Below are the code and all the weights of a small trained network. Each question names an input and a target symbol and asks about switching units off, where a switched-off unit gives its printed mean instead of its output.

import numpy as np


def w(rows, s, z=0):
    codes = np.array(rows[::2]) - 128.0
    scale = np.full(codes.shape[1], s)
    scale[-1] = z or s
    return codes * scale


def f(y):
    return y / 2 * (1 + np.tanh(0.7978845608 * (y + 0.044715 * y**3)))


def softmax(a):
    e = np.exp(a - a.max(-1, keepdims=True))
    return e / e.sum(-1, keepdims=True)


def log_softmax(a):
    a = a - a.max(-1, keepdims=True)
    return a - np.log(np.exp(a).sum(-1, keepdims=True))


def net(x, mask):
    ids = ['αβγεηθλξπτφω'.index(c) for c in x.split()]
    T = len(ids)
    res = E[ids] + P[:T]
    q, k, v = (res @ M[0].T for M in (Q, K, V))
    z = softmax(np.where(np.tri(T) > 0, q @ k.T / 4**0.5, -1e9)) @ v
    res = res + np.where(mask[0], z, O[0][:, -1]) @ O[0][:, :-1]
    y = f(res @ A[0][:, :-1].T + A[0][:, -1])
    res = res + np.where(mask[1:17], y, B[0][:, -1]) @ B[0][:, :-1]
    return log_softmax(res[-1] @ U[:, :-1].T + U[:, -1])


Q, K, V, O, A, B = {}, {}, {}, {}, {}, {}
E = w([
[143,157,167],'α',
[193,100,114],'β',
[143,122,166],'γ',
[128,57,122],'ε',
[155,147,145],'η',
[132,123,175],'θ',
[107,87,116],'λ',
[84,172,83],'ξ',
[205,210,184],'π',
[222,146,82],'τ',
[2,117,95],'φ',
[95,97,75],'ω',
],0.018)
P = w([
[176,199,254],'0',
[155,188,205],'1',
[143,182,178],'2',
[134,178,153],'3',
[132,176,142],'4',
[134,171,127],'5',
[137,169,116],'6',
[139,168,115],'7',
[136,164,110],'8',
[134,164,99],'9',
[141,163,95],'10',
[142,161,90],'11',
[142,159,92],'12',
[143,158,90],'13',
],0.0063)
Q[0] = w([
[157,185,207],'h0',
[120,106,92],'h0',
[128,111,114],'h0',
[109,2,171],'h0',
],0.012)
K[0] = w([
[58,225,148],'h0',
[162,85,125],'h0',
[134,119,141],'h0',
[160,2,236],'h0',
],0.0093)
V[0] = w([
[156,47,135],'h0',
[116,254,88],'h0',
[151,93,115],'h0',
[87,91,110],'h0',
],0.0066)
O[0] = w([
[195,50,157,128],'h0',
[47,254,125,171],'h0',
[171,99,155,140],'h0',
[171,133,67,11],'h0',
],0.0069,0.0011)
A[0] = w([
[102,245,25,126],'n0',
[102,135,102,89],'n1',
[72,242,153,102],'n2',
[133,20,38,1],'n3',
[125,109,236,119],'n4',
[79,147,203,70],'n5',
[120,106,117,60],'n6',
[76,14,105,171],'n7',
[115,49,176,79],'n8',
[80,127,12,123],'n9',
[12,192,86,178],'n10',
[149,171,71,89],'n11',
[141,149,148,86],'n12',
[25,84,136,69],'n13',
[194,185,167,79],'n14',
[254,135,123,159],'n15',
],0.011,0.0075)
B[0] = w([
[182,94,102,254],'n0',
[133,175,131,117],'n1',
[143,92,167,224],'n2',
[74,253,100,171],'n3',
[157,93,152,154],'n4',
[158,114,91,131],'n5',
[145,172,130,108],'n6',
[159,83,111,247],'n7',
[171,157,106,156],'n8',
[152,123,187,176],'n9',
[81,175,96,231],'n10',
[177,131,142,147],'n11',
[153,153,131,118],'n12',
[94,125,174,132],'n13',
[139,231,138,168],'n14',
[38,144,140,246],'n15',
],0.033,0.0062)
U = w([
[207,107,68,193],'α',
[156,99,208,112],'β',
[97,198,128,2],'γ',
[81,126,160,184],'ε',
[148,59,195,96],'η',
[152,170,157,148],'θ',
[117,164,63,165],'λ',
[110,85,180,103],'ξ',
[123,113,192,109],'π',
[135,2,146,172],'τ',
[145,146,131,160],'φ',
[131,125,136,18],'ω',
],0.012,0.0083)

Each question gives the input, a string of symbols that net reads in full, and the target symbol t.
The units are the heads (4 rows each of Q, K, V and O) and the neurons (one row each of A and B). Each row of codes is followed by its name. A weight is (code - 128) times the scale printed after its matrix; where a second scale follows, it is the last column's (O, A, B and U).
mask holds one flag per unit, heads first, then neurons. A switched-off unit (its flag False) gives its mean, the last column of its rows in O or B, instead of its output. The means were averaged over made-up inputs and are rounded, as every weight is.
A unit's drop is (log p(t) with every unit on - log p(t) with that unit switched off) / (log p(t) with every unit on - log p(t) with every unit switched off).
The circuit of an input: a set's keep is (log p(t) with only the set's units on - log p(t) with every unit switched off) / (log p(t) with every unit on - log p(t) with every unit switched off). Starting from the 12 units with the biggest drops (on a tie, the unit counted first), units are removed one at a time, each time the one whose removal leaves the highest keep (on an exact tie, the one counted first), for as long as the keep stays at least 0.8.
circuit, biggest first: the units of the circuit, biggest drop first
most important unit: the unit with the biggest drop
k most important neurons: the k neurons with the biggest drops, biggest first
drop when u is switched off: that unit's drop, to one decimal
input τ ω ξ ε ε ε η α ω α, target α: circuit, biggest first : (h0 n15)
input ω ξ β π ξ ε α η, target α: circuit, biggest first : (h0 n0)
input π ω θ γ ω θ β, target ε: 3 most important neurons : (n15 n0 n7)
input ε ω ω ξ, target α: 4 most important neurons : (n0 n10 n15 n2)
input α τ π ω ξ ε ω τ η, target α: 3 most important neurons : (n15 n0 n3)
input π ε θ ε ω β ε ε τ λ ε ω η, target ε: circuit, biggest first : (n7 n0 n8)
input π ξ φ α η θ τ π ε ε, target α: 3 most important neurons : (n7 n3 n10)
input τ ω ω, target τ: 2 most important neurons : (n3 n14)
input η γ β ε γ ε τ ε τ θ, target τ: 3 most important neurons : (n3 n10 n14)
input ε τ ω, target τ: most important unit : n14
input τ γ π ε α ε, target α: circuit, biggest first : (h0 n8)
input ε τ ε ξ λ, target τ: 2 most important neurons : (n14 n10)
input ξ ε γ ε β, target ε: circuit, biggest first : (n15 n0)
input ε λ τ β ε β ξ τ α, target α: 3 most important neurons : (n15 n0 n2)
input τ τ π β φ φ β λ, target τ: most important unit : n3
input ε γ τ, target γ: 4 most important neurons : (n15 n14 n7 n2)
input β ε ε θ τ θ ε, target λ: 4 most important neurons : (n3 n0 n2 n9)
input ε π ε ε τ ε ε β ε ε η λ τ, target ε: 3 most important neurons : (n15 n3 n10)
input λ ε τ β π ε τ η β π π τ ε, target λ: drop when n0 is switched off : 0.8
input ω γ γ ε β π τ ε θ, target τ: drop when n3 is switched off : 0.9
input β ε ε η τ γ ω ε η ω ε η, target ε: most important unit : n7
input τ η β γ ξ, target α: drop when n0 is switched off : 3.0
